Below are the code and all the weights of a small trained network. Each question names an input and a target symbol and asks about switching units off, where a switched-off unit gives its printed mean instead of its output.

import numpy as np


def w(rows, s, z=0):
    codes = np.array(rows[::2]) - 128.0
    scale = np.full(codes.shape[1], s)
    scale[-1] = z or s
    return codes * scale


def f(y):
    return y / 2 * (1 + np.tanh(0.7978845608 * (y + 0.044715 * y**3)))


def softmax(a):
    e = np.exp(a - a.max(-1, keepdims=True))
    return e / e.sum(-1, keepdims=True)


def log_softmax(a):
    a = a - a.max(-1, keepdims=True)
    return a - np.log(np.exp(a).sum(-1, keepdims=True))


def net(x, mask):
    ids = ['Θβζμξπ'.index(c) for c in x.split()]
    T = len(ids)
    res = E[ids] + P[:T]
    q, k, v = (res @ M[0].T for M in (Q, K, V))
    z = softmax(np.where(np.tri(T) > 0, q @ k.T / 4**0.5, -1e9)) @ v
    res = res + np.where(mask[0], z, O[0][:, -1]) @ O[0][:, :-1]
    y = f(res @ A[0][:, :-1].T + A[0][:, -1])
    res = res + np.where(mask[1:25], y, B[0][:, -1]) @ B[0][:, :-1]
    return log_softmax(res[-1] @ U[:, :-1].T + U[:, -1])


Q, K, V, O, A, B = {}, {}, {}, {}, {}, {}
E = w([
[69,242,229,80],'Θ',
[192,148,179,112],'β',
[57,205,208,225],'ζ',
[146,123,196,11],'μ',
[110,200,246,44],'ξ',
[83,59,209,121],'π',
],0.013)
P = w([
[101,254,85,38],'0',
[188,154,159,116],'1',
[197,102,116,128],'2',
[181,74,78,128],'3',
[171,55,48,126],'4',
[157,44,19,137],'5',
[148,33,2,140],'6',
],0.0091)
Q[0] = w([
[187,103,79,175],'h0',
[191,103,137,246],'h0',
[46,232,192,57],'h0',
[145,195,159,45],'h0',
],0.012)
K[0] = w([
[99,69,59,154],'h0',
[82,117,150,240],'h0',
[105,224,255,42],'h0',
[97,91,252,48],'h0',
],0.0098)
V[0] = w([
[254,130,98,28],'h0',
[147,162,98,183],'h0',
[136,53,72,210],'h0',
[72,35,179,58],'h0',
],0.0071)
O[0] = w([
[58,221,2,147,51],'h0',
[161,106,130,77,141],'h0',
[181,234,254,102,1],'h0',
[86,164,171,226,77],'h0',
],0.0063,0.0049)
A[0] = w([
[135,158,147,97,115],'n0',
[144,157,143,141,144],'n1',
[119,68,40,135,163],'n2',
[96,221,154,187,14],'n3',
[117,163,107,111,16],'n4',
[142,75,72,141,87],'n5',
[93,57,131,120,170],'n6',
[173,63,104,184,7],'n7',
[100,166,123,102,2],'n8',
[155,185,102,150,145],'n9',
[142,190,135,86,137],'n10',
[161,99,107,133,78],'n11',
[77,131,13,82,101],'n12',
[142,98,123,126,108],'n13',
[187,254,142,73,24],'n14',
[128,220,57,87,144],'n15',
[121,115,127,128,82],'n16',
[124,79,107,195,60],'n17',
[139,171,156,130,133],'n18',
[170,134,88,131,75],'n19',
[192,84,177,91,103],'n20',
[124,114,129,123,116],'n21',
[157,137,107,116,58],'n22',
[169,53,152,24,79],'n23',
],0.018,0.0048)
B[0] = w([
[103,141,117,122,123],'n0',
[136,156,147,148,136],'n1',
[212,142,152,74,203],'n2',
[144,142,85,45,130],'n3',
[120,95,107,100,130],'n4',
[133,113,127,81,150],'n5',
[164,96,128,128,210],'n6',
[71,116,146,120,161],'n7',
[123,87,97,93,131],'n8',
[65,106,135,159,134],'n9',
[130,165,111,80,138],'n10',
[131,87,131,101,135],'n11',
[9,122,108,219,253],'n12',
[124,103,125,110,142],'n13',
[180,77,116,184,137],'n14',
[252,161,168,57,212],'n15',
[116,115,118,110,121],'n16',
[110,167,131,108,156],'n17',
[128,183,131,142,133],'n18',
[72,63,116,85,133],'n19',
[84,63,79,133,237],'n20',
[127,117,125,120,131],'n21',
[107,99,126,98,121],'n22',
[98,244,96,107,200],'n23',
],0.028,0.0074)
U = w([
[114,121,162,58,37],'Θ',
[239,114,43,99,126],'β',
[170,134,2,130,24],'ζ',
[100,243,220,80,254],'μ',
[100,117,180,50,43],'ξ',
[148,63,66,191,203],'π',
],0.0061,0.0048)

Each question gives the input, a string of symbols that net reads in full, and the target symbol t.
The units are the heads (4 rows each of Q, K, V and O) and the neurons (one row each of A and B). Each row of codes is followed by its name. A weight is (code - 128) times the scale printed after its matrix; where a second scale follows, it is the last column's (O, A, B and U).
mask holds one flag per unit, heads first, then neurons. A switched-off unit (its flag False) gives its mean, the last column of its rows in O or B, instead of its output. The means were averaged over made-up inputs and are rounded, as every weight is.
A unit's drop is (log p(t) with every unit on - log p(t) with that unit switched off) / (log p(t) with every unit on - log p(t) with every unit switched off).
The circuit of an input: a set's keep is (log p(t) with only the set's units on - log p(t) with every unit switched off) / (log p(t) with every unit on - log p(t) with every unit switched off). Starting from the 12 units with the biggest drops (on a tie, the unit counted first), units are removed one at a time, each time the one whose removal leaves the highest keep (on an exact tie, the one counted first), for as long as the keep stays at least 0.8.
circuit, biggest first: the units of the circuit, biggest drop first
k most important neurons: the k neurons with the biggest drops, biggest first
drop when u is switched off: that unit's drop, to one decimal
input μ π β ζ β β π, target β: 3 most important neurons : [n12 n6 n2]
input Θ μ μ, target μ: 2 most important neurons : [n12 n20]
input ζ β μ β ζ Θ ξ, target μ: 4 most important neurons : [n15 n12 n20 n2]
input ξ π β, target π: circuit, biggest first : [h0 n15 n23]
input Θ β ζ ζ Θ, target π: 3 most important neurons : [n12 n6 n23]
input ζ β π ζ ζ β ξ, target μ: 2 most important neurons : [n20 n12]
input ζ Θ μ, target μ: most important neuron : [n23]
input π ζ ζ π, target ζ: circuit, biggest first : [n23 n20 n6]
input ζ Θ ζ Θ β ζ β, target ζ: circuit, biggest first : [n20 n23]
input ξ ζ β ζ ζ ζ β, target ζ: circuit, biggest first : [n20 h0 n23]
input β β ζ ζ β π, target β: 2 most important neurons : [n12 n6]
input ξ Θ π ξ, target π: 3 most important neurons : [n12 n23 n6]
input ζ β ζ ξ ζ π, target ζ: drop when n12 is switched off : 0.1
input ξ ζ ζ ζ β ξ, target π: drop when n17 is switched off : -0.2
input β π β ζ, target μ: drop when n6 is switched off : 0.2
